Here is a tiny trained network, its code and every weight. The questions are about switching its units off for an input and a class, where a switched-off unit gives its printed mean instead of its output.

import numpy as np


def w(rows, s, z=0):
    codes = np.array(rows[::2]) - 128.0
    scale = np.full(codes.shape[1], s)
    scale[-1] = z or s
    return codes * scale


def norm(h):
    return h / np.sqrt((h * h).mean(-1, keepdims=True) + 1e-5)


def f(y):
    return y / 2 * (1 + np.tanh(0.7978845608 * (y + 0.044715 * y**3)))


def log_softmax(a):
    a = a - a.max(-1, keepdims=True)
    return a - np.log(np.exp(a).sum(-1, keepdims=True))


def net(x, mask):
    res = np.array(x, float).reshape(1, 8) / 4 @ E
    u = 0
    for l in range(3):
        y = f(norm(res) @ A[l][:, :-1].T + A[l][:, -1])
        res = res + np.where(mask[u : u + 8], y, B[l][:, -1]) @ B[l][:, :-1]
        u += 8
    return log_softmax(norm(res)[-1] @ U[:, :-1].T + U[:, -1])


A, B = {}, {}
E = w([
[47,65,100,119,121,254,107,59,156],'x0',
[134,179,226,11,145,128,133,125,35],'x1',
[98,164,117,73,157,100,138,127,216],'x2',
[6,98,143,131,171,138,13,138,93],'x3',
[125,137,235,76,76,163,78,127,176],'x4',
[125,124,234,175,183,134,190,114,152],'x5',
[145,67,207,134,87,96,141,168,82],'x6',
[150,54,148,15,200,128,106,42,139],'x7',
],0.0071)
A[0] = w([
[116,133,110,159,130,78,176,173,7,79],'L0N0',
[185,58,149,154,80,82,104,148,102,57],'L0N1',
[123,94,141,164,155,105,155,141,137,27],'L0N2',
[82,112,126,107,129,107,99,172,120,5],'L0N3',
[165,147,113,116,120,120,136,93,119,70],'L0N4',
[105,101,74,106,186,95,161,110,110,100],'L0N5',
[123,120,108,58,71,153,158,136,104,25],'L0N6',
[156,165,112,195,126,114,100,113,84,32],'L0N7',
],0.015,0.0019)
B[0] = w([
[132,83,165,154,13,69,177,176,107,253],'L0N0',
[124,185,135,226,107,106,157,166,68,198],'L0N1',
[65,64,144,141,139,87,195,63,150,148],'L0N2',
[167,143,82,153,113,107,51,102,181,172],'L0N3',
[169,171,77,117,136,195,141,190,107,151],'L0N4',
[154,155,118,173,172,108,41,115,146,194],'L0N5',
[120,75,177,74,176,118,132,105,165,177],'L0N6',
[167,104,148,167,159,168,104,139,68,189],'L0N7',
],0.011,0.0074)
A[1] = w([
[136,96,49,120,116,123,159,100,102,122],'L1N0',
[123,124,97,147,107,92,199,162,17,70],'L1N1',
[142,154,61,59,57,181,106,125,70,77],'L1N2',
[9,70,132,124,116,127,43,120,63,131],'L1N3',
[145,74,182,47,120,109,203,114,129,127],'L1N4',
[115,170,116,110,99,110,84,205,111,49],'L1N5',
[76,125,103,199,92,154,185,171,174,2],'L1N6',
[91,139,162,144,184,83,168,87,100,117],'L1N7',
],0.013,0.0022)
B[1] = w([
[166,210,171,186,162,128,139,111,62,148],'L1N0',
[121,119,119,134,88,184,116,196,92,255],'L1N1',
[102,87,150,63,116,153,129,128,121,155],'L1N2',
[132,137,71,161,253,84,186,121,100,238],'L1N3',
[115,133,107,69,66,197,71,128,137,194],'L1N4',
[126,151,123,123,115,63,125,94,101,184],'L1N5',
[138,126,141,186,86,156,195,149,136,206],'L1N6',
[145,71,104,94,88,138,117,150,148,153],'L1N7',
],0.013,0.0087)
A[2] = w([
[119,155,139,164,110,178,83,106,183,7],'L2N0',
[143,180,243,185,95,127,124,100,93,40],'L2N1',
[71,153,110,88,121,1,120,182,163,26],'L2N2',
[143,95,200,101,226,117,149,83,184,122],'L2N3',
[30,87,134,129,171,132,66,141,91,91],'L2N4',
[86,111,164,246,87,146,176,103,207,34],'L2N5',
[109,69,159,157,116,49,174,142,71,122],'L2N6',
[122,87,211,104,69,140,114,119,161,93],'L2N7',
],0.015,0.0013)
B[2] = w([
[180,170,152,103,130,90,165,163,83,145],'L2N0',
[124,108,12,128,133,112,146,182,115,209],'L2N1',
[230,190,190,203,115,154,101,50,152,179],'L2N2',
[26,66,101,128,154,136,132,143,104,209],'L2N3',
[161,115,40,60,166,99,173,171,135,190],'L2N4',
[113,109,83,123,50,86,160,250,35,245],'L2N5',
[134,205,125,169,65,152,140,144,170,255],'L2N6',
[127,95,254,179,84,138,148,57,180,184],'L2N7',
],0.013,0.0092)
U = w([
[115,118,224,61,78,185,134,121,170,53],'0',
[82,95,74,87,252,112,138,115,154,100],'1',
[191,217,112,157,186,74,103,91,167,6],'2',
[133,159,120,183,61,107,186,219,105,246],'3',
],0.014,0.0015)

Each question gives the input, the list of numbers given to net, and the class t.
The units are the neurons (one row each of A and B). Each row of codes is followed by its name. A weight is (code - 128) times the scale printed after its matrix; where a second scale follows, it is the last column's (A, B and U).
mask holds one flag per neuron, layer by layer. A switched-off neuron (its flag False) gives its mean, the last column of its row in B, instead of its output. The means were averaged over made-up inputs and are rounded, as every weight is.
A unit's drop is (log p(t) with every unit on - log p(t) with that unit switched off) / (log p(t) with every unit on - log p(t) with every unit switched off).
The circuit of an input: a set's keep is (log p(t) with only the set's units on - log p(t) with every unit switched off) / (log p(t) with every unit on - log p(t) with every unit switched off). Starting from the 12 units with the biggest drops (on a tie, the unit counted first), units are removed one at a time, each time the one whose removal leaves the highest keep (on an exact tie, the one counted first), for as long as the keep stays at least 0.8.
circuit, biggest first: the units of the circuit, biggest drop first
most important unit: the unit with the biggest drop
top k neurons: the k neurons with the biggest drops, biggest first
top k neurons in layer l: the k neurons of layer l with the biggest drops, biggest first
drop when u is switched off: that unit's drop, to one decimal
input [3,-6,4,-1,0,7,5,6], class 0: top 3 neurons in layer 1 -> L1N4; L1N3; L1N7
input [-4,-4,1,-6,1,-8,-8,-1], class 2: circuit, biggest first -> L0N0; L2N5
input [4,8,-6,-2,-2,-8,5,6], class 0: circuit, biggest first -> L1N4; L0N6
input [-4,-1,-6,0,-4,-3,-8,6], class 2: circuit, biggest first -> L0N5; L2N5
input [-6,-6,2,-3,3,-5,-4,0], class 2: top 4 neurons -> L0N0; L2N5; L0N2; L1N1
input [5,4,6,-6,2,-8,8,-8], class 0: most important unit -> L0N6
input [-1,5,-3,0,0,-3,-3,4], class 0: top 2 neurons in layer 1 -> L1N3; L1N4
input [6,-8,2,5,4,1,3,2], class 1: top 2 neurons in layer 0 -> L0N0; L0N1
input [-3,2,-7,6,-3,0,-8,3], class 2: top 2 neurons -> L0N5; L0N0
input [-1,-5,3,6,6,-5,-1,4], class 1: top 3 neurons -> L0N0; L1N3; L0N1
input [6,-3,4,1,-8,-2,-3,-1], class 2: top 2 neurons -> L0N0; L0N5
input [4,0,4,6,-4,-8,-2,-6], class 2: top 2 neurons in layer 2 -> L2N2; L2N3
input [2,-8,6,3,-8,1,2,4], class 1: top 2 neurons -> L0N5; L0N0
input [-6,1,-1,3,-8,-8,-8,5], class 2: top neuron -> L0N5
input [-2,-6,6,7,4,-5,4,-5], class 2: top 2 neurons in layer 0 -> L0N0; L0N3
input [-1,4,8,-1,1,-5,4,-7], class 0: top 2 neurons in layer 1 -> L1N3; L1N4
input [5,7,4,5,1,8,8,-2], class 1: drop when L1N3 is switched off -> 0.4
input [0,-6,-6,7,6,-8,-6,-3], class 1: drop when L0N0 is switched off -> 0.2
input [-2,-3,-5,4,0,-5,-2,8], class 1: drop when L0N7 is switched off -> 0.0
input [0,6,-6,3,-2,-6,-6,2], class 1: drop when L0N1 is switched off -> 0.1
input [0,7,-5,-2,-2,-5,-8,7], class 1: top neuron in layer 0 -> L0N0
